Here is a tiny trained network, its code and every weight. The questions are about switching its units off for an input and a class, where a switched-off unit gives its printed mean instead of its output.

import numpy as np


def w(rows, s, z=0):
    codes = np.array(rows[::2]) - 128.0
    scale = np.full(codes.shape[1], s)
    scale[-1] = z or s
    return codes * scale


def f(y):
    return y / 2 * (1 + np.tanh(0.7978845608 * (y + 0.044715 * y**3)))


def log_softmax(a):
    a = a - a.max(-1, keepdims=True)
    return a - np.log(np.exp(a).sum(-1, keepdims=True))


def net(x, mask):
    res = np.array(x, float).reshape(1, 4) / 4 @ E
    y = f(res @ A[0][:, :-1].T + A[0][:, -1])
    res = res + np.where(mask, y, B[0][:, -1]) @ B[0][:, :-1]
    return log_softmax(res[-1] @ U[:, :-1].T + U[:, -1])


A, B = {}, {}
E = w([
[159,161,4,74],'x0',
[129,127,130,124],'x1',
[254,173,140,136],'x2',
[95,211,172,68],'x3',
],0.0098)
A[0] = w([
[179,181,159,116,198],'neuron 1',
[71,167,146,44,109],'neuron 2',
[130,186,157,86,133],'neuron 3',
[118,128,162,167,75],'neuron 4',
[229,98,139,119,128],'neuron 5',
[195,166,132,180,88],'neuron 6',
[189,154,126,135,104],'neuron 7',
[190,134,158,98,97],'neuron 8',
[157,51,97,185,68],'neuron 9',
[111,151,49,94,91],'neuron 10',
[120,170,11,83,159],'neuron 11',
[145,56,96,197,157],'neuron 12',
[82,108,191,145,141],'neuron 13',
[142,62,67,150,87],'neuron 14',
[134,116,186,159,88],'neuron 15',
[60,92,85,181,170],'neuron 16',
[135,126,86,85,85],'neuron 17',
[163,119,196,174,172],'neuron 18',
[128,97,174,121,59],'neuron 19',
[110,139,121,221,149],'neuron 20',
[138,128,49,102,83],'neuron 21',
[132,139,138,149,255],'neuron 22',
[138,82,186,109,132],'neuron 23',
[116,136,150,164,140],'neuron 24',
[58,120,127,64,102],'neuron 25',
[140,175,82,121,110],'neuron 26',
[63,216,208,42,184],'neuron 27',
[115,181,150,101,55],'neuron 28',
[63,102,94,136,90],'neuron 29',
[152,180,124,191,66],'neuron 30',
[160,171,127,166,96],'neuron 31',
[125,169,64,145,72],'neuron 32',
],0.012,0.008)
B[0] = w([
[109,33,100,144,198],'neuron 1',
[175,70,135,134,183],'neuron 2',
[186,85,113,88,168],'neuron 3',
[135,198,173,144,140],'neuron 4',
[61,39,157,118,189],'neuron 5',
[82,105,158,110,165],'neuron 6',
[100,94,141,142,162],'neuron 7',
[72,71,160,128,152],'neuron 8',
[209,132,212,54,174],'neuron 9',
[137,184,152,210,178],'neuron 10',
[150,127,148,216,242],'neuron 11',
[244,87,119,3,205],'neuron 12',
[172,134,120,206,200],'neuron 13',
[200,130,134,122,170],'neuron 14',
[142,154,191,213,158],'neuron 15',
[122,67,126,126,203],'neuron 16',
[195,174,233,199,149],'neuron 17',
[162,130,92,186,198],'neuron 18',
[123,249,224,178,135],'neuron 19',
[158,133,104,144,161],'neuron 20',
[121,159,203,227,175],'neuron 21',
[69,153,38,162,206],'neuron 22',
[137,158,135,208,162],'neuron 23',
[176,150,124,202,149],'neuron 24',
[119,45,148,115,172],'neuron 25',
[166,79,157,197,164],'neuron 26',
[216,83,115,93,250],'neuron 27',
[210,134,210,33,137],'neuron 28',
[69,41,225,137,162],'neuron 29',
[89,130,202,76,130],'neuron 30',
[63,55,194,126,140],'neuron 31',
[137,140,196,169,150],'neuron 32',
],0.0076,0.011)
U = w([
[161,159,168,188,100],'0',
[153,98,96,147,247],'1',
[208,112,146,88,53],'2',
[85,74,182,123,116],'3',
[130,162,33,128,184],'4',
[49,251,175,67,48],'5',
[71,235,176,74,37],'6',
],0.016,0.011)

Each question gives the input, the list of numbers given to net, and the class t.
The units are the neurons (one row each of A and B). Each row of codes is followed by its name. A weight is (code - 128) times the scale printed after its matrix; where a second scale follows, it is the last column's (A, B and U).
mask holds one flag per neuron, in row order. A switched-off neuron (its flag False) gives its mean, the last column of its row in B, instead of its output. The means were averaged over made-up inputs and are rounded, as every weight is.
A unit's drop is (log p(t) with every unit on - log p(t) with that unit switched off) / (log p(t) with every unit on - log p(t) with every unit switched off).
The circuit of an input: a set's keep is (log p(t) with only the set's units on - log p(t) with every unit switched off) / (log p(t) with every unit on - log p(t) with every unit switched off). Starting from the 12 units with the biggest drops (on a tie, the unit counted first), units are removed one at a time, each time the one whose removal leaves the highest keep (on an exact tie, the one counted first), for as long as the keep stays at least 0.8.
circuit, biggest first: the units of the circuit, biggest drop first
most important unit: the unit with the biggest drop
top k neurons: the k neurons with the biggest drops, biggest first
drop of u: that unit's drop, to one decimal
input [-2,7,-4,4], class 1: circuit, biggest first : neuron 9; neuron 27; neuron 13
input [0,0,7,-3], class 3: most important unit : neuron 5
input [-4,-4,7,5], class 3: circuit, biggest first : neuron 8; neuron 31; neuron 1
input [-5,7,-6,0], class 1: circuit, biggest first : neuron 13; neuron 21
input [0,-5,-1,7], class 2: top 2 neurons : neuron 27; neuron 28
input [-1,8,7,6], class 1: top 4 neurons : neuron 1; neuron 12; neuron 9; neuron 27
input [3,1,-7,-8], class 2: circuit, biggest first : neuron 12; neuron 9
input [7,5,-8,-5], class 3: top 2 neurons : neuron 29; neuron 16
input [-7,7,6,8], class 2: top 4 neurons : neuron 27; neuron 3; neuron 28; neuron 11
input [6,0,5,-8], class 2: top 3 neurons : neuron 12; neuron 9; neuron 14
input [-3,7,-3,5], class 1: top 2 neurons : neuron 12; neuron 9
input [-4,4,3,-6], class 2: top 3 neurons : neuron 12; neuron 9; neuron 11
input [-2,-5,2,-8], class 2: drop of neuron 9 : 0.2
input [-2,-5,6,-8], class 2: circuit, biggest first : neuron 12
input [-4,4,0,-7], class 2: drop of neuron 12 : 0.6
input [4,-7,8,-6], class 3: drop of neuron 5 : 0.3
